Below are the code and all the weights of a small trained network. Each question names an input and a target symbol and asks about switching units off, where a switched-off unit gives its printed mean instead of its output.

import numpy as np


def w(rows, s, z=0):
    codes = np.array(rows[::2]) - 128.0
    scale = np.full(codes.shape[1], s)
    scale[-1] = z or s
    return codes * scale


def norm(h):
    return h / np.sqrt((h * h).mean(-1, keepdims=True) + 1e-5)


def f(y):
    return y / 2 * (1 + np.tanh(0.7978845608 * (y + 0.044715 * y**3)))


def softmax(a):
    e = np.exp(a - a.max(-1, keepdims=True))
    return e / e.sum(-1, keepdims=True)


def log_softmax(a):
    a = a - a.max(-1, keepdims=True)
    return a - np.log(np.exp(a).sum(-1, keepdims=True))


def net(x, mask):
    ids = ['γεζθμπστ'.index(c) for c in x.split()]
    T = len(ids)
    res = E[ids] + P[:T]
    u = 0
    for l in range(2):
        r = norm(res)
        for j in range(2):
            rows = slice(4 * j, 4 * j + 4)
            q, k, v = (r @ M[l][rows].T for M in (Q, K, V))
            z = softmax(np.where(np.tri(T) > 0, q @ k.T / 4**0.5, -1e9)) @ v
            o = O[l][rows]
            res = res + np.where(mask[u + j], z, o[:, -1]) @ o[:, :-1]
        u += 2
        y = f(norm(res) @ A[l][:, :-1].T + A[l][:, -1])
        res = res + np.where(mask[u : u + 8], y, B[l][:, -1]) @ B[l][:, :-1]
        u += 8
    return log_softmax(norm(res)[-1] @ U[:, :-1].T + U[:, -1])


Q, K, V, O, A, B = {}, {}, {}, {}, {}, {}
E = w([
[79,128,114],'γ',
[86,89,120],'ε',
[72,182,140],'ζ',
[94,152,197],'θ',
[90,83,100],'μ',
[81,95,139],'π',
[72,185,170],'σ',
[180,102,10],'τ',
],0.013)
P = w([
[150,165,99],'0',
[2,23,148],'1',
[225,137,233],'2',
[18,104,122],'3',
[198,141,71],'4',
[26,101,39],'5',
],0.0088)
Q[0] = w([
[139,125,177],'L0H0',
[45,159,112],'L0H0',
[33,168,173],'L0H0',
[145,90,86],'L0H0',
[172,130,186],'L0H1',
[25,180,159],'L0H1',
[254,214,124],'L0H1',
[106,103,109],'L0H1',
],0.0094)
K[0] = w([
[56,140,198],'L0H0',
[77,132,16],'L0H0',
[45,108,95],'L0H0',
[240,90,126],'L0H0',
[191,111,66],'L0H1',
[136,149,240],'L0H1',
[254,91,116],'L0H1',
[91,47,155],'L0H1',
],0.0072)
V[0] = w([
[146,111,36],'L0H0',
[149,144,177],'L0H0',
[226,196,186],'L0H0',
[29,71,195],'L0H0',
[122,150,209],'L0H1',
[9,154,128],'L0H1',
[220,153,2],'L0H1',
[126,97,134],'L0H1',
],0.0091)
O[0] = w([
[174,128,119,166],'L0H0',
[178,61,187,85],'L0H0',
[67,254,201,23],'L0H0',
[122,60,86,163],'L0H0',
[139,25,52,130],'L0H1',
[140,113,74,253],'L0H1',
[114,231,174,55],'L0H1',
[54,83,158,122],'L0H1',
],0.0058,0.0053)
A[0] = w([
[57,137,133,1],'L0N0',
[163,74,122,69],'L0N1',
[194,109,154,36],'L0N2',
[254,200,79,223],'L0N3',
[40,154,246,97],'L0N4',
[22,198,55,55],'L0N5',
[92,87,135,195],'L0N6',
[207,210,138,129],'L0N7',
],0.0094,0.0035)
B[0] = w([
[193,69,166,102],'L0N0',
[141,154,108,153],'L0N1',
[127,71,90,104],'L0N2',
[38,192,232,252],'L0N3',
[171,208,105,127],'L0N4',
[182,91,1,184],'L0N5',
[44,126,134,205],'L0N6',
[126,62,204,181],'L0N7',
],0.007,0.0044)
Q[1] = w([
[144,169,243],'L1H0',
[54,45,94],'L1H0',
[178,67,217],'L1H0',
[155,136,121],'L1H0',
[188,199,75],'L1H1',
[46,247,139],'L1H1',
[2,136,173],'L1H1',
[85,130,206],'L1H1',
],0.0089)
K[1] = w([
[54,94,2],'L1H0',
[247,85,242],'L1H0',
[166,169,23],'L1H0',
[79,36,141],'L1H0',
[132,44,53],'L1H1',
[60,65,146],'L1H1',
[108,132,133],'L1H1',
[47,150,207],'L1H1',
],0.0089)
V[1] = w([
[85,29,71],'L1H0',
[151,49,130],'L1H0',
[241,210,149],'L1H0',
[1,158,78],'L1H0',
[48,152,152],'L1H1',
[168,52,98],'L1H1',
[90,80,182],'L1H1',
[61,141,36],'L1H1',
],0.0082)
O[1] = w([
[121,122,215,201],'L1H0',
[35,124,163,141],'L1H0',
[42,155,110,39],'L1H0',
[188,50,203,199],'L1H0',
[249,67,143,152],'L1H1',
[130,255,82,151],'L1H1',
[131,161,146,117],'L1H1',
[120,191,159,253],'L1H1',
],0.0048,0.0051)
A[1] = w([
[91,218,254,183],'L1N0',
[125,154,113,80],'L1N1',
[64,102,67,175],'L1N2',
[36,64,196,160],'L1N3',
[166,52,51,65],'L1N4',
[113,61,52,2],'L1N5',
[150,174,65,67],'L1N6',
[156,83,72,63],'L1N7',
],0.0099,0.0042)
B[1] = w([
[39,196,170,245],'L1N0',
[170,96,152,115],'L1N1',
[22,153,156,254],'L1N2',
[145,191,3,216],'L1N3',
[114,93,218,220],'L1N4',
[78,116,167,203],'L1N5',
[196,133,127,140],'L1N6',
[110,122,164,167],'L1N7',
],0.0075,0.0055)
U = w([
[180,118,112,99],'γ',
[128,151,2,208],'ε',
[132,235,199,158],'ζ',
[199,128,97,89],'θ',
[231,164,61,130],'μ',
[109,127,138,2],'π',
[74,23,92,147],'σ',
[183,103,135,110],'τ',
],0.0096,0.0062)

Each question gives the input, a string of symbols that net reads in full, and the target symbol t.
The units are the heads (4 rows each of Q, K, V and O) and the neurons (one row each of A and B). Each row of codes is followed by its name. A weight is (code - 128) times the scale printed after its matrix; where a second scale follows, it is the last column's (O, A, B and U).
mask holds one flag per unit, layer by layer, with each layer's heads first. A switched-off unit (its flag False) gives its mean, the last column of its rows in O or B, instead of its output. The means were averaged over made-up inputs and are rounded, as every weight is.
A unit's drop is (log p(t) with every unit on - log p(t) with that unit switched off) / (log p(t) with every unit on - log p(t) with every unit switched off).
most important unit: the unit with the biggest drop
k most important neurons: the k neurons with the biggest drops, biggest first
top k neurons in layer l: the k neurons of layer l with the biggest drops, biggest first
which heads matter: for each layer, one digit per head in row order, 1 if its drop is at least 0.15 and else 0, layers parted by /
drop when u is switched off: that unit's drop, to one decimal
input σ θ θ, target ε: which heads matter -> 11 / 11
input π ζ θ, target σ: which heads matter -> 11 / 00
input π ζ τ ζ ε, target ζ: most important unit -> L0H0
input σ ε γ, target ε: which heads matter -> 10 / 11
input ζ σ σ, target ε: which heads matter -> 11 / 10
input π μ γ, target σ: which heads matter -> 11 / 00
input σ τ γ τ ε, target ζ: which heads matter -> 01 / 00
input σ θ γ τ γ, target ζ: which heads matter -> 10 / 11
input σ σ τ ζ π, target ε: which heads matter -> 11 / 10
input ζ ζ τ τ γ, target ζ: which heads matter -> 00 / 00
input σ ε τ, target ζ: which heads matter -> 00 / 00
input τ σ θ τ μ, target ζ: which heads matter -> 11 / 00
input σ γ ζ, target ε: top 2 neurons in layer 0 -> L0N5, L0N3
input σ ε θ θ, target ε: most important unit -> L1N3
input σ μ π, target ε: 2 most important neurons -> L1N3, L0N5
input ζ σ ζ, target ε: top 2 neurons in layer 1 -> L1N3, L1N4
input τ τ π τ π, target ζ: drop when L0H1 is switched off -> 0.5
input σ ζ σ, target ε: drop when L1H1 is switched off -> 0.2
input ε τ μ, target ζ: drop when L1N4 is switched off -> 0.0
input ζ θ ζ ζ τ, target ζ: most important unit -> L0N3
